Here is a tiny trained network, its code and every weight. The questions are about switching its units off for an input and a class, where a switched-off unit gives its printed mean instead of its output.

import numpy as np


def w(rows, s, z=0):
    codes = np.array(rows[::2]) - 128.0
    scale = np.full(codes.shape[1], s)
    scale[-1] = z or s
    return codes * scale


def f(y):
    return np.maximum(y, 0)


def log_softmax(a):
    a = a - a.max(-1, keepdims=True)
    return a - np.log(np.exp(a).sum(-1, keepdims=True))


def net(x, mask):
    res = np.array(x, float).reshape(1, 8) / 4 @ E
    y = f(res @ A[0][:, :-1].T + A[0][:, -1])
    res = res + np.where(mask, y, B[0][:, -1]) @ B[0][:, :-1]
    return log_softmax(res[-1] @ U[:, :-1].T + U[:, -1])


A, B = {}, {}
E = w([
[55,207,112,193,174,133,151,116,148],'x0',
[138,62,167,119,118,87,81,53,86],'x1',
[109,120,102,113,158,87,18,140,210],'x2',
[55,165,137,84,54,134,117,128,199],'x3',
[156,197,91,180,156,227,138,177,2],'x4',
[185,165,56,87,77,130,99,46,114],'x5',
[75,141,143,82,122,54,99,185,115],'x6',
[108,97,170,240,64,167,89,131,151],'x7',
],0.0096)
A[0] = w([
[188,41,157,119,100,124,59,56,131,157],'n0',
[25,116,167,133,166,145,138,183,140,193],'n1',
[187,178,119,83,134,148,139,109,74,140],'n2',
[120,157,154,65,106,94,78,94,143,93],'n3',
[132,131,136,76,149,125,216,66,139,117],'n4',
[130,255,116,136,103,148,168,40,80,170],'n5',
[91,113,107,78,93,113,105,84,135,120],'n6',
[141,94,216,155,56,229,215,86,132,169],'n7',
[235,158,171,98,143,176,180,124,131,134],'n8',
[189,125,87,144,181,127,108,96,81,142],'n9',
[117,195,113,176,149,127,171,60,80,205],'n10',
[41,93,159,207,152,95,139,242,154,185],'n11',
[68,190,57,217,105,165,135,62,209,136],'n12',
[158,42,129,142,93,114,51,25,120,155],'n13',
[189,117,101,146,138,122,62,78,158,215],'n14',
[162,82,109,145,126,66,150,90,97,75],'n15',
[77,193,72,181,88,187,155,89,224,155],'n16',
[43,163,106,67,106,80,154,112,140,199],'n17',
[125,218,193,129,113,142,136,148,100,125],'n18',
[163,115,153,155,136,91,61,144,93,193],'n19',
[102,129,122,67,60,95,109,122,152,133],'n20',
[156,145,134,102,55,139,135,153,147,148],'n21',
[61,120,66,50,47,92,87,65,153,124],'n22',
[85,131,100,117,115,93,87,152,123,100],'n23',
[136,105,139,119,136,55,180,132,116,108],'n24',
[178,51,135,95,136,105,166,153,151,92],'n25',
[106,161,74,196,122,132,47,231,128,99],'n26',
[136,86,127,85,148,196,255,139,77,254],'n27',
],0.01,0.0043)
B[0] = w([
[86,101,172,158,76,101,129,45,174,248],'n0',
[174,138,136,169,175,88,109,165,71,206],'n1',
[68,122,127,151,70,153,130,149,106,192],'n2',
[104,125,126,120,83,159,43,158,114,191],'n3',
[170,214,182,90,184,140,181,112,108,170],'n4',
[73,144,142,138,159,172,193,90,138,216],'n5',
[90,148,114,127,100,151,110,102,117,186],'n6',
[167,132,126,243,164,83,109,144,1,229],'n7',
[99,105,125,131,133,170,140,162,102,192],'n8',
[96,128,117,141,85,165,98,86,153,194],'n9',
[86,180,200,125,142,180,146,148,158,203],'n10',
[155,119,114,226,189,108,122,220,80,237],'n11',
[211,115,152,94,142,87,211,75,191,228],'n12',
[113,65,168,128,95,148,134,30,138,252],'n13',
[123,101,118,150,67,107,116,91,123,209],'n14',
[120,120,126,149,139,128,184,78,186,170],'n15',
[196,163,179,135,177,106,115,99,161,229],'n16',
[125,187,151,114,154,135,129,198,133,202],'n17',
[163,137,89,123,141,183,154,108,101,172],'n18',
[169,78,120,147,125,122,123,123,148,191],'n19',
[62,201,101,124,125,137,47,158,121,201],'n20',
[136,111,88,141,157,147,37,177,114,170],'n21',
[60,161,90,113,103,177,130,150,148,235],'n22',
[127,173,75,104,125,96,80,131,118,162],'n23',
[182,174,170,122,169,83,136,86,157,161],'n24',
[108,195,124,156,115,173,173,56,134,179],'n25',
[154,163,199,79,202,147,160,91,164,192],'n26',
[83,183,139,165,170,147,141,149,82,234],'n27',
],0.0079,0.014)
U = w([
[133,168,76,46,66,113,46,212,197,76],'0',
[166,1,161,155,61,89,126,71,154,175],'1',
[12,143,125,126,126,188,151,179,59,84],'2',
[254,166,184,150,205,85,162,183,96,222],'3',
[210,131,151,37,137,110,185,117,200,9],'4',
[110,190,196,36,125,168,196,27,174,224],'5',
],0.0095,0.0015)

Each question gives the input, the list of numbers given to net, and the class t.
The units are the neurons (one row each of A and B). Each row of codes is followed by its name. A weight is (code - 128) times the scale printed after its matrix; where a second scale follows, it is the last column's (A, B and U).
mask holds one flag per neuron, in row order. A switched-off neuron (its flag False) gives its mean, the last column of its row in B, instead of its output. The means were averaged over made-up inputs and are rounded, as every weight is.
A unit's drop is (log p(t) with every unit on - log p(t) with that unit switched off) / (log p(t) with every unit on - log p(t) with every unit switched off).
The circuit of an input: a set's keep is (log p(t) with only the set's units on - log p(t) with every unit switched off) / (log p(t) with every unit on - log p(t) with every unit switched off). Starting from the 12 units with the biggest drops (on a tie, the unit counted first), units are removed one at a time, each time the one whose removal leaves the highest keep (on an exact tie, the one counted first), for as long as the keep stays at least 0.8.
circuit, biggest first: the units of the circuit, biggest drop first
top k neurons: the k neurons with the biggest drops, biggest first
drop when u is switched off: that unit's drop, to one decimal
input [-4,-5,-8,0,-4,0,-1,1], class 3: circuit, biggest first	(n7)
input [-3,-3,5,-4,-5,8,3,-7], class 0: circuit, biggest first	(n3, n20)
input [3,-3,4,5,-2,2,-8,8], class 3: circuit, biggest first	(n16, n7)
input [-1,5,-7,-1,0,1,0,0], class 2: top 3 neurons	(n7, n12, n16)
input [5,-5,2,-7,7,-7,-6,-4], class 2: top 2 neurons	(n9, n27)
input [3,3,-7,-4,0,-5,-7,0], class 2: top 2 neurons	(n12, n16)
input [7,4,-6,-8,0,2,7,-5], class 5: top 3 neurons	(n11, n24, n7)
input [0,7,5,2,5,5,-2,-8], class 2: top 3 neurons	(n12, n2, n16)
input [2,-6,3,-8,0,3,1,1], class 5: top 4 neurons	(n7, n11, n1, n9)
input [7,0,8,3,-1,1,6,0], class 0: top 2 neurons	(n22, n7)
input [-7,-2,-5,-8,-7,1,-2,-2], class 5: top 2 neurons	(n25, n4)
input [-2,6,0,-8,7,5,-4,-4], class 5: top 3 neurons	(n11, n7, n15)
input [-4,0,-4,6,-8,4,3,7], class 0: top 3 neurons	(n20, n22, n21)
input [-2,2,-2,4,2,4,8,-6], class 0: top neuron	(n7)
input [-4,2,3,5,7,4,6,2], class 0: drop when n7 is switched off	0.1
input [1,5,0,5,4,-3,-6,-8], class 2: drop when n0 is switched off	0.2
input [-2,-2,7,-6,7,2,-5,-3], class 2: drop when n12 is switched off	0.2
